Below are the code and all the weights of a small trained network. Each question names an input and a class and asks about switching units off, where a switched-off unit gives its printed mean instead of its output.

import numpy as np


def w(rows, s, z=0):
    codes = np.array(rows[::2]) - 128.0
    scale = np.full(codes.shape[1], s)
    scale[-1] = z or s
    return codes * scale


def f(y):
    return np.maximum(y, 0)


def log_softmax(a):
    a = a - a.max(-1, keepdims=True)
    return a - np.log(np.exp(a).sum(-1, keepdims=True))


def net(x, mask):
    res = np.array(x, float).reshape(1, 8) / 4 @ E
    y = f(res @ A[0][:, :-1].T + A[0][:, -1])
    res = res + np.where(mask, y, B[0][:, -1]) @ B[0][:, :-1]
    return log_softmax(res[-1] @ U[:, :-1].T + U[:, -1])


A, B = {}, {}
E = w([
[184,69,138,126,122,198],'x0',
[118,106,141,203,135,168],'x1',
[145,106,122,108,1,130],'x2',
[186,145,81,167,188,147],'x3',
[168,158,164,143,189,137],'x4',
[133,153,166,50,96,178],'x5',
[167,152,109,47,133,134],'x6',
[46,107,93,153,127,215],'x7',
],0.0086)
A[0] = w([
[90,111,220,67,28,190,158],'n1',
[151,184,142,87,196,136,132],'n2',
[179,110,144,36,88,50,158],'n3',
[194,88,254,202,140,89,138],'n4',
[172,207,163,89,186,132,163],'n5',
[242,109,72,106,127,135,185],'n6',
[103,125,214,130,45,115,206],'n7',
[179,230,156,80,207,127,146],'n8',
[243,107,170,161,133,170,172],'n9',
[212,110,64,205,131,191,205],'n10',
[213,81,132,125,92,173,254],'n11',
[22,113,107,218,144,113,180],'n12',
[184,117,159,219,213,96,137],'n13',
[81,107,80,124,155,138,169],'n14',
[111,154,79,136,208,117,118],'n15',
[240,148,136,90,131,154,112],'n16',
[137,106,117,135,139,169,205],'n17',
[67,215,45,134,86,41,223],'n18',
[30,93,138,179,74,160,201],'n19',
[176,136,157,48,95,26,191],'n20',
[150,138,165,224,218,96,149],'n21',
[138,105,102,95,171,151,111],'n22',
],0.0084,0.0039)
B[0] = w([
[66,47,207,16,49,221,247],'n1',
[101,156,139,150,215,135,198],'n2',
[228,121,167,45,115,110,232],'n3',
[159,106,243,152,99,66,217],'n4',
[105,235,82,174,247,218,217],'n5',
[197,109,80,173,183,68,223],'n6',
[154,86,126,74,115,177,223],'n7',
[89,217,126,151,253,170,234],'n8',
[136,84,94,163,151,51,225],'n9',
[120,48,89,135,129,108,254],'n10',
[130,59,54,83,85,107,244],'n11',
[210,39,74,82,126,119,250],'n12',
[84,81,182,167,114,97,242],'n13',
[133,96,107,176,138,98,184],'n14',
[99,99,210,153,169,85,196],'n15',
[169,149,59,148,115,122,205],'n16',
[124,104,80,158,92,77,193],'n17',
[189,99,127,119,171,150,243],'n18',
[96,125,27,86,113,175,251],'n19',
[231,97,181,73,162,169,248],'n20',
[113,52,231,113,147,72,247],'n21',
[77,173,129,198,137,95,160],'n22',
],0.0064,0.0072)
U = w([
[149,53,186,111,76,83,181],'0',
[138,141,111,109,149,196,210],'1',
[145,104,1,167,127,85,223],'2',
[53,182,191,194,176,87,109],'3',
[26,129,98,94,40,206,5],'4',
[207,198,123,121,132,86,3],'5',
],0.0082,0.0032)

Each question gives the input, the list of numbers given to net, and the class t.
The units are the neurons (one row each of A and B). Each row of codes is followed by its name. A weight is (code - 128) times the scale printed after its matrix; where a second scale follows, it is the last column's (A, B and U).
mask holds one flag per neuron, in row order. A switched-off neuron (its flag False) gives its mean, the last column of its row in B, instead of its output. The means were averaged over made-up inputs and are rounded, as every weight is.
A unit's drop is (log p(t) with every unit on - log p(t) with that unit switched off) / (log p(t) with every unit on - log p(t) with every unit switched off).
The circuit of an input: a set's keep is (log p(t) with only the set's units on - log p(t) with every unit switched off) / (log p(t) with every unit on - log p(t) with every unit switched off). Starting from the 12 units with the biggest drops (on a tie, the unit counted first), units are removed one at a time, each time the one whose removal leaves the highest keep (on an exact tie, the one counted first), for as long as the keep stays at least 0.8.
circuit, biggest first: the units of the circuit, biggest drop first
unit that matters most: the unit with the biggest drop
k most important neurons: the k neurons with the biggest drops, biggest first
drop of u: that unit's drop, to one decimal
input [1,-5,7,-3,7,8,6,0], class 1: unit that matters most	n5
input [-3,5,-6,0,-3,1,-3,8], class 2: circuit, biggest first	n12; n1
input [-5,7,-4,-1,2,-1,-6,-2], class 0: circuit, biggest first	n12; n21
input [-4,-6,-1,-5,6,4,-6,-7], class 5: circuit, biggest first	n3; n5; n8
input [-1,5,-1,-4,-3,6,8,-8], class 1: circuit, biggest first	n5; n8
input [-6,-2,5,-4,-8,1,-6,0], class 4: circuit, biggest first	n19; n1
input [0,0,-4,-7,-8,-5,-7,3], class 2: circuit, biggest first	n12; n19
input [-6,3,2,-8,-2,4,-1,-2], class 4: circuit, biggest first	n1; n19
input [-7,2,-4,0,-4,-8,-2,-3], class 0: circuit, biggest first	n21; n5
input [1,-7,7,5,-8,-5,6,0], class 5: 2 most important neurons	n3; n20
input [6,4,-1,8,2,-2,-6,5], class 0: 2 most important neurons	n21; n13
input [5,4,-6,8,-4,-5,-8,5], class 0: 3 most important neurons	n21; n13; n15
input [0,5,-2,3,1,-6,1,3], class 0: drop of n20	-0.1
input [1,2,6,-7,6,6,-3,0], class 4: unit that matters most	n1
input [0,0,8,-4,-7,-1,5,1], class 4: drop of n20	-0.1
input [8,-1,-2,4,5,8,2,6], class 2: drop of n9	0.2
